[[  0  20  27]
 [-38 -22 -51]
 [ 47 -47 -91]
 [ 55  41   9]
 [ 18   7  -6]]
->
[[-22 -51]
 [-47 -91]]

[[-44  20 -16   3]
 [-44   0 -16  -1]
 [ 34  20 -16  14]
 [-58  20 -29 -81]
 [-62  -1 -27 -27]]
->
[[  0 -16]
 [ 20 -16]]

[[-55 -48  13]
 [-29 -56  75]
 [ 44  41  20]]
->
[[-56  75]
 [ 41  20]]

[[-66  13 -19 -58]
 [ 49  17  38  78]
 [-61  13 -18 -57]]
->
[[ 17  38]
 [ 13 -18]]

[[ 55 -21 -37  33 -65]
 [-39  32 -75  37  32]
 [-31 -36  -4  24  18]]
->
[[ 32 -75]
 [-36  -4]]

[[ -5 -34 -25  32]
 [-57 -34   9  36]
 [-82  34  -9 -23]
 [ 26   0  14  -4]
 [-22  62  46 -20]]
->
[[-34   9]
 [ 34  -9]]

[[-48  13 -26  69]
 [-39 -24 -14 -64]
 [ 55  75   8  68]]
->
[[-24 -14]
 [ 75   8]]

[[ 40 -53  40 -29 -42]
 [-36 -69   8 -35 -19]
 [-97 -18 -43  -5  30]]
->
[[-69   8]
 [-18 -43]]

[[-34 -75 -52 -27  12]
 [  3  75  29  36 -19]
 [ -6  54 -70  13  51]
 [-59   9 -42   1 -44]
 [ 17 -79  10 -31 -17]]
->
[[ 75  29]
 [ 54 -70]]
